Here is a tiny trained network, its code and every weight. The questions are about switching its units off for an input and a class, where a switched-off unit gives its printed mean instead of its output.

import numpy as np


def w(rows, s, z=0):
    codes = np.array(rows[::2]) - 128.0
    scale = np.full(codes.shape[1], s)
    scale[-1] = z or s
    return codes * scale


def f(y):
    return y / 2 * (1 + np.tanh(0.7978845608 * (y + 0.044715 * y**3)))


def log_softmax(a):
    a = a - a.max(-1, keepdims=True)
    return a - np.log(np.exp(a).sum(-1, keepdims=True))


def net(x, mask):
    res = np.array(x, float).reshape(1, 4) / 4 @ E
    y = f(res @ A[0][:, :-1].T + A[0][:, -1])
    res = res + np.where(mask, y, B[0][:, -1]) @ B[0][:, :-1]
    return log_softmax(res[-1] @ U[:, :-1].T + U[:, -1])


A, B = {}, {}
E = w([
[136,44,142,146,65,66,143,221,101,42],'x0',
[81,135,91,151,179,215,173,216,52,126],'x1',
[229,145,73,246,168,134,59,87,80,96],'x2',
[162,159,133,169,103,139,173,156,150,175],'x3',
],0.014)
A[0] = w([
[149,87,104,180,170,123,117,130,107,105,90],'N0',
[82,141,175,56,97,181,143,70,196,157,254],'N1',
[10,147,112,76,116,194,180,179,106,125,145],'N2',
[84,164,138,168,202,197,126,142,110,143,148],'N3',
[50,121,137,81,123,198,191,188,109,133,140],'N4',
[103,129,73,71,207,226,156,132,105,164,164],'N5',
[123,38,130,188,64,41,168,190,88,46,168],'N6',
[147,172,109,88,142,189,145,137,139,202,206],'N7',
[148,159,129,101,102,106,117,20,195,149,234],'N8',
[185,164,75,185,181,205,71,67,110,137,117],'N9',
[167,85,214,153,62,46,106,109,183,104,136],'N10',
[112,101,174,162,110,44,91,123,179,78,160],'N11',
[101,178,78,142,202,181,139,38,115,200,234],'N12',
[178,151,52,160,133,210,148,128,2,85,65],'N13',
[128,204,146,81,143,132,87,17,149,227,226],'N14',
[120,120,42,214,214,228,132,251,57,84,90],'N15',
[101,131,136,88,224,175,162,67,162,165,237],'N16',
[104,63,105,113,94,109,143,242,128,123,147],'N17',
[87,69,194,89,77,81,148,106,218,193,213],'N18',
[229,130,94,165,143,85,111,50,175,74,146],'N19',
[226,100,59,152,104,104,35,112,125,136,135],'N20',
[143,109,185,73,81,36,144,111,179,103,218],'N21',
],0.0096,0.0071)
B[0] = w([
[159,124,108,140,137,114,107,142,110,142,166],'N0',
[99,183,200,149,97,85,98,128,163,103,231],'N1',
[80,125,91,84,49,135,144,176,138,128,226],'N2',
[128,91,82,139,127,94,127,101,188,81,196],'N3',
[76,61,102,91,64,168,175,155,175,129,218],'N4',
[94,85,97,124,104,69,161,138,185,97,212],'N5',
[213,138,128,73,157,165,148,254,140,237,244],'N6',
[90,121,123,143,92,100,127,95,171,89,198],'N7',
[125,204,157,168,117,170,90,92,116,127,219],'N8',
[174,98,94,139,157,135,132,85,95,119,230],'N9',
[133,148,114,132,189,115,204,115,99,119,210],'N10',
[137,143,154,146,182,170,171,122,109,166,190],'N11',
[129,105,107,166,124,100,145,43,104,67,246],'N12',
[194,107,113,140,203,109,76,116,202,127,211],'N13',
[125,119,149,157,83,150,54,94,110,99,246],'N14',
[151,98,97,89,167,126,55,151,170,124,253],'N15',
[108,160,134,200,94,101,118,118,171,50,217],'N16',
[124,63,158,72,134,127,133,146,143,164,209],'N17',
[155,154,207,65,187,106,110,68,139,121,239],'N18',
[128,161,92,176,79,224,174,143,38,140,208],'N19',
[167,135,102,207,102,166,171,179,75,152,203],'N20',
[141,153,196,95,168,80,159,143,102,145,227],'N21',
],0.011,0.021)
U = w([
[98,219,255,166,91,54,29,109,148,105,230],'0',
[146,162,202,44,211,46,194,94,123,172,251],'1',
[133,172,108,224,65,173,107,70,39,114,242],'2',
[164,164,107,196,127,140,217,202,40,168,72],'3',
[33,131,78,159,57,53,149,134,185,69,114],'4',
[100,48,113,57,63,200,158,175,132,182,38],'5',
[166,77,53,158,182,66,113,44,142,77,86],'6',
[200,115,109,128,195,119,22,177,170,163,2],'7',
],0.0095,0.0029)

Each question gives the input, the list of numbers given to net, and the class t.
The units are the neurons (one row each of A and B). Each row of codes is followed by its name. A weight is (code - 128) times the scale printed after its matrix; where a second scale follows, it is the last column's (A, B and U).
mask holds one flag per neuron, in row order. A switched-off neuron (its flag False) gives its mean, the last column of its row in B, instead of its output. The means were averaged over made-up inputs and are rounded, as every weight is.
A unit's drop is (log p(t) with every unit on - log p(t) with that unit switched off) / (log p(t) with every unit on - log p(t) with every unit switched off).
The circuit of an input: a set's keep is (log p(t) with only the set's units on - log p(t) with every unit switched off) / (log p(t) with every unit on - log p(t) with every unit switched off). Starting from the 12 units with the biggest drops (on a tie, the unit counted first), units are removed one at a time, each time the one whose removal leaves the highest keep (on an exact tie, the one counted first), for as long as the keep stays at least 0.8.
circuit, biggest first: the units of the circuit, biggest drop first
k most important neurons: the k neurons with the biggest drops, biggest first
drop when u is switched off: that unit's drop, to one decimal
input [-1,-8,1,5], class 2: circuit, biggest first -> (N19)
input [4,8,1,-2], class 7: 3 most important neurons -> (N15, N13, N19)
input [-7,1,-7,4], class 4: 2 most important neurons -> (N4, N5)
input [5,1,0,3], class 5: 2 most important neurons -> (N18, N13)
input [-2,0,-5,-6], class 0: 2 most important neurons -> (N1, N18)
input [1,7,5,-8], class 7: 2 most important neurons -> (N15, N13)
input [-6,0,-1,6], class 0: 2 most important neurons -> (N14, N4)
input [0,4,6,5], class 6: 2 most important neurons -> (N6, N9)
input [0,7,-3,5], class 4: 2 most important neurons -> (N6, N5)
input [0,8,5,5], class 6: 2 most important neurons -> (N6, N3)
input [0,-7,6,-1], class 2: 2 most important neurons -> (N6, N8)
input [1,5,3,3], class 7: drop when N15 is switched off -> 0.9
input [7,1,5,-5], class 7: drop when N13 is switched off -> 0.4
input [8,-4,0,-2], class 1: circuit, biggest first -> (N21)
input [1,0,1,-6], class 3: drop when N15 is switched off -> 0.4
input [7,6,0,-6], class 5: drop when N17 is switched off -> 0.1
